Here is a tiny trained network, its code and every weight. The questions are about switching its units off for an input and a class, where a switched-off unit gives its printed mean instead of its output.

import numpy as np


def w(rows, s, z=0):
    codes = np.array(rows[::2]) - 128.0
    scale = np.full(codes.shape[1], s)
    scale[-1] = z or s
    return codes * scale


def f(y):
    return y / 2 * (1 + np.tanh(0.7978845608 * (y + 0.044715 * y**3)))


def log_softmax(a):
    a = a - a.max(-1, keepdims=True)
    return a - np.log(np.exp(a).sum(-1, keepdims=True))


def net(x, mask):
    res = np.array(x, float).reshape(1, 4) / 4 @ E
    y = f(res @ A[0][:, :-1].T + A[0][:, -1])
    res = res + np.where(mask, y, B[0][:, -1]) @ B[0][:, :-1]
    return log_softmax(res[-1] @ U[:, :-1].T + U[:, -1])


A, B = {}, {}
E = w([
[151,133,149,155,148,218,195,178,154,152],'x0',
[107,248,82,98,168,135,134,131,113,73],'x1',
[134,139,142,131,136,132,111,126,131,124],'x2',
[80,213,179,66,69,131,113,198,119,151],'x3',
],0.018)
A[0] = w([
[114,56,227,128,73,89,111,143,146,199,118],'N0',
[158,71,149,187,161,214,161,149,155,185,125],'N1',
[159,163,140,130,166,226,199,209,177,149,4],'N2',
[134,131,154,95,54,191,101,171,116,171,204],'N3',
[129,157,151,143,153,254,212,183,156,137,173],'N4',
[145,106,184,175,79,158,172,172,175,174,74],'N5',
],0.0092,0.012)
B[0] = w([
[208,121,61,132,200,217,168,57,150,163,215],'N0',
[27,128,181,101,43,84,68,231,103,106,236],'N1',
[53,111,63,94,182,231,177,2,67,111,193],'N2',
[118,133,61,116,167,160,142,105,65,77,210],'N3',
[169,46,134,218,113,15,76,108,192,201,252],'N4',
[168,184,186,110,58,43,115,168,165,130,191],'N5',
],0.0095,0.019)
U = w([
[191,70,116,168,141,123,127,79,134,144,76],'0',
[128,107,89,116,166,174,138,52,93,115,254],'1',
[85,168,193,88,76,103,118,248,113,130,55],'2',
],0.016,0.0031)

Each question gives the input, the list of numbers given to net, and the class t.
The units are the neurons (one row each of A and B). Each row of codes is followed by its name. A weight is (code - 128) times the scale printed after its matrix; where a second scale follows, it is the last column's (A, B and U).
mask holds one flag per neuron, in row order. A switched-off neuron (its flag False) gives its mean, the last column of its row in B, instead of its output. The means were averaged over made-up inputs and are rounded, as every weight is.
A unit's drop is (log p(t) with every unit on - log p(t) with that unit switched off) / (log p(t) with every unit on - log p(t) with every unit switched off).
The circuit of an input: a set's keep is (log p(t) with only the set's units on - log p(t) with every unit switched off) / (log p(t) with every unit on - log p(t) with every unit switched off). Starting from all 6 units, units are removed one at a time, each time the one whose removal leaves the highest keep (on an exact tie, the one counted first), for as long as the keep stays at least 0.8.
units of the circuit, in order: the units of the circuit, biggest drop first
most important unit: the unit with the biggest drop
k most important neurons: the k neurons with the biggest drops, biggest first
drop when u is switched off: that unit's drop, to one decimal
input [1,7,-6,3], class 1: 2 most important neurons -> (N1, N5)
input [2,5,5,3], class 1: units of the circuit, in order -> (N1)
input [8,-2,-4,6], class 0: 3 most important neurons -> (N4, N2, N5)
input [-5,7,6,1], class 2: 2 most important neurons -> (N0, N2)
input [4,-6,6,8], class 0: 3 most important neurons -> (N0, N4, N5)
input [1,5,5,-1], class 0: units of the circuit, in order -> (N1, N2)
input [4,-5,2,5], class 0: 2 most important neurons -> (N0, N4)
input [8,-6,4,0], class 2: 2 most important neurons -> (N1, N5)
input [5,-1,2,-5], class 2: 2 most important neurons -> (N1, N0)
input [6,7,4,0], class 0: 2 most important neurons -> (N4, N3)
input [7,-3,-5,5], class 0: 2 most important neurons -> (N4, N2)
input [-1,-6,-8,3], class 1: 2 most important neurons -> (N4, N0)
input [7,0,4,-1], class 2: 3 most important neurons -> (N1, N0, N5)
input [-1,-8,-1,8], class 1: most important unit -> N0
input [-4,4,-5,1], class 2: 3 most important neurons -> (N0, N2, N3)
input [-2,-8,7,8], class 1: 3 most important neurons -> (N0, N4, N3)
input [-2,5,2,1], class 2: drop when N0 is switched off -> 4.1
input [-2,0,1,4], class 1: drop when N3 is switched off -> 0.1
input [4,6,-5,-8], class 0: drop when N3 is switched off -> 0.1
input [5,-4,-3,-3], class 2: most important unit -> N1
